After every row comes roughly how far along a hidden order it lies, from 0 to 9.
[-1  0  1 10  4  3 21 -4 -6  1  0  2  2  0  9  8  1 -1  2 -1  3 -2 -1 -7
  1 -8]	1
[ -2   1   0  -4   3  -4  25   1   3   3  -1  11   2  -1  -2  25 -16  -4
  -2   1  -4  12   4 -12  -5   8]	2
[  3   9  -1  -9  -1 -31  49   3   2   9 -10  16  -3  11 -11  25 -43 -12
 -20   4  68  18   5  26  -7  42]	0
[ -7   3  -1  -2  11  -4  41   5  36   1  -6  26   7 -14 -11  48 -18   0
   7  -3 -64  23  11 -51  -9   0]	7
[ -23  -23    5  -52   -5   48   -5   -7 -100    8   25   -3    5    8
   47   93   14    5    1   12  -94   34    7  -38   -4  -28]	2
[  1   9  -6  31   9 -21  71 -13  23  -6  -7  18   5  -1  18   3 -10  14
  11  -2  30  11  -1 -14   1 -18]	7
[  2   5   2  20   2  -5  12   0  13   4  -5   4   0   2  -5 -13 -14 -11
  -6  -3  25 -10  -4   8   0   8]	0
[-3  1  1  0  3  0 18  1  1  4 -1  8  1  1  0 14 -8 -4 -1  0 -4  6  2 -7
 -2  4]	1
[  0   8  -4  20  10 -16  62 -12  27  -7  -9  16   5  -2  15  -4  -4  13
  11  -4  23   4  -4 -16   2 -23]	6
[  0   0  -5 -31   2  12  89  10  11   1  -7  13  -9  -1 -22  24  21  -5
  14   3  44  11   5  55  13  11]	7
[  2   5  -1  12   3 -11  25  -2  13   1  -5   6   1   1  -3  -2  -9  -1
  -3  -1  23   0  -1   2   0   4]	1
[  3   4  -4  -8  -2 -13  -6   4  21  -5  -4   2   0  -4 -12  -5   0   9
   3   1  -2  10   5   3  -2   6]	0
[ -1   4   4  21   6   3  24  -1   7   6  -2   7   2   1   0   2 -10 -13
  -2  -5   7 -13  -4 -11   0   1]	1
[  4  10  -9  17   5 -29  46  -7  37 -10 -12  15   4  -5   3 -12  -4  22
  12  -1  22  18   3  -5  -1 -12]	6
[ -5  -2   3  22  10  17   9  -1  18   0   1   8   6 -10   2  10   8  -5
  12  -8 -55 -11  -2 -45   0 -23]	4
[ -2   1   1  -2   3   6  44   2  -3   6  -2   9  -3   4  -3  15  -1 -10
   0   0  27  -3  -2  16   4   7]	2
[  1   2   0   8   2  -1  -2   0  13  -1  -2   0   1  -2   0 -10   1   0
   2  -2   4  -6  -2  -2   0  -4]	0
[-10   7  -2   6  18  -9  62   8  62   3  -8  39  12 -20 -19  62 -30  -4
  12  -7 -86  30  16 -74 -14   2]	9
[ 0  1 -2 -1 -1 -3 -2  0  5  0 -2  1  0  1 -2 -3 -5  0 -1  1 -1  7  1  7
 -1  4]	0
[-15  -4  -2  47   0  23 -12  -8 -14   7  -8  -6   4  14  10 -12 -50 -32
  -7   4 -36  17  -3  35  -3  -2]	7
[  2   2   1  13   2  -1  -3   1  13   1  -1   1   1  -1  -4 -12   3  -2
   0  -3  12 -10  -3  -2   1  -1]	0
[ -7  -5   6   0   1  16  18  -3 -33   9   6   5   2   7  15  27  -4 -11
  -5   1  -6  -7  -4 -13   0  -5]	1
[ -9   0   9  16   4  14 -16   3 -14  13   5  13   9   8  19   8  -3 -18
 -10  -6  10 -29  -9 -32  -1  -5]	4
[ -2   1  -1  -9  -2  -6  14   0 -10   3  -1   4  -1   5   0  18 -18  -4
  -7   4  11  16   3  14  -3  15]	0
[-15  -8   1  28   0  31   0  -9 -34   7  -1  -7   3  12  19  11 -35 -24
  -5   5 -46  18  -3  18  -2  -7]	5
[  3   9  -1  40   9 -16  55  -8  31  -1  -8  14   4   0   8 -11  -9   1
   4  -6  38 -10  -6  -9   2 -12]	4
[  2   7   2  12   1 -14  15   3  10   8  -5  13   2   8  -3  -1 -21 -14
 -12  -2  45 -10  -3   7  -3  19]	1
[ -1   5   3  28   8  -5  63  -8  -7   9  -3  14   1   9  14  18 -24 -14
  -8  -2  45  -8  -7  -4   0   1]	2

New part:
[  19   24  -64  -24   12   13   45  -37   -4  -19  -45   28   34   17
  -25  -13   -9  -16    2  -32  -17  -21   -4  -10   37 -100  -42    3
   -7  -19  -22   19  -20   -1  -13   24    2  -28   16  -31   23  -42
   -3   17  -39  -21    0    2  -16  -57   18  -23   32  -39   12   17
   25   37   20  -22    1   -6   -3   11  -20    8   -8  -10    5   -9
   13  -21  -18    3   13  -46  -10   15  -20  -29  -14   -3   15   17
    1   -5   -6]	9
[  4  45  19 -13  -5 -47 -12  36  23  12 -12 -31 -19   6  30   2   9  12
 -19   8  -8  31  -8  -3 -12  56  42  -8 -18 -31  13 -20   8   7  17  -3
  15  32 -25  38 -14  17  13 -24  -3  18 -23  23   9  55 -21  20  -7 -24
 -20  -4  11 -53 -17  41   6  10   0 -62  72  -3  12  14  16 -18 -19   0
  15 -27   5  35  -4   8  16 -11  11   3 -14   5   0  -5  29]	1
[ 17 -34 -17 -25  11  15  -3 -80 -18  -9   4  -3  24  -7 -10  -5 -10  -8
  10 -19 -16 -26  -4   9  -1 -39 -30   0  -5  -1   3  12  -7 -14  -3   3
  -6 -20  12 -16   6  -3   4   4   9  -7   6   3  10 -37  24  -7  21  38
  19  19   6  16   8 -21   7   4  -4   0 -18   8  -1  -9   3   1   1  -9
 -12   4   7 -17  -5   4  -7  -8  -8  15  14   5  -1  -9  -5]	4
[ -3 -14  53   2   8 -14 -45  12   6   9  28   8 -24 -19  13  -2  -3  -9
  -4  19   8  20   1   8 -14  71  21   0   6  -4  22 -21  18 -34  13  -1
   3  16  -6  21  -9  25   9  -5  42  14  -8  15  28  42   1  16 -12  22
 -10   1 -25   9 -20  20   4   4   5  -8  51 -10   3   0   7   1 -12   3
  16 -10  -5  13  -2  -5   5  19   7  -6 -15  -8  -3  -4  27]	0
[  6  21 -20  10   7  16  -6 -21  -9 -13 -15  12  11 -15 -24  -6  -6 -21
  10 -27   5 -30   6 -27  25 -61 -34  10  -6  46 -19   6  -3   3  -4   6
  -3 -34  22 -13  25 -28 -11  11  20 -32  10 -18 -15 -49  21 -20  25 -31
   1  -1 -41  35  11 -35   4 -15  11  42 -36   3 -12  -5   8 -13  -2   2
 -13   6   3 -28  -7  13 -13  -1  -3   7   7  -8   5   2   8]	8
[ 16 -63  -6 -32  13  10  -7 -66 -35   5  15  -7   7  -9 -15  -6 -13 -16
  10  -4 -15 -18  -1  14   8 -20  -5  -8  12  12  24  10  -3 -23   7  13
 -16 -17  12  -8   7  -3   7   5  11  -7   1   9  25 -39  26   1  -7  56
  21  28   8   0  -2 -23  10  12  -6  -6 -24   7   1 -11   1   6 -13  -9
 -11   8  12 -13  -7  -1 -12   8  -6  18  22   3  -1 -10   5]	2
[ -5  91  13  26  -7  13 -26  64  46 -17 -19  30  15 -12   5  19   9  11
  -9   5  22  23  12 -29  -8  29  -5  27 -38   2 -39 -29   7   7 -10  -3
  21  -6  -1  13   4   5  -8   4  44 -20   5 -16 -14  49 -13  -5   6 -42
  -5 -36 -51  39   1   5   1 -22  30  18  26 -14  -2   8   2 -17  23  11
   1 -12 -15 -13   9  14   1  -1   2 -33 -29 -12   2  10  26]	5
[ 23 -28   4 -28  17  42 -43 -67 -25  -9  27  -9  22 -35 -13  -2 -21 -24
  15 -21 -10 -23   1   9   7 -75 -23   8 -11  41  -2   8  -2 -24   4  14
  -6 -32  26 -12  26   3   0  18  39 -10   2  -6  20 -50  37 -11  25  36
  25  21 -32  32 -10 -44  20   4  10   7 -34  12  -4 -14  23  -7 -13  -7
 -13   4  11 -36 -12  15 -11   6  -9  21   6 -11   1  -9  15]	4
[ 13 -33 -13 -17  16  40   9 -56 -34 -17   3  20  33  -6 -25 -14 -12 -16
  17 -18  -8 -37   2   3  14 -69 -27   3   9  16   1  13  -1 -32  -6  13
 -17 -34  22 -19  13 -16   2  18   7 -21   9  -6   6 -58  28 -17  19  46
  26  21 -18  51  11 -31   3   2  -2  38 -34   8  -7 -15 -13   9  13 -10
 -19  20   7 -24  -5   1 -16   6 -12   6  24   2  -1  -5 -19]	4
[  5  34  19 -23   2 -42 -46  11  23   7  10 -58 -23  -3  16   8  -9  11
 -23  -2  -4  31 -13  -3  -4  56  31  -1 -35 -24   2 -14   4  11  13   1
   6  17 -24  33   2  15  11 -19  13  22 -24  15  24  68  -5  20  -5 -42
 -16  -9  -8 -48 -25  30  13  12  12 -62  57  -2  10   7  34 -27 -34  -6
  10 -30  11  19 -12  23  26 -12   8  23 -22  -9   2  -9  46]	3
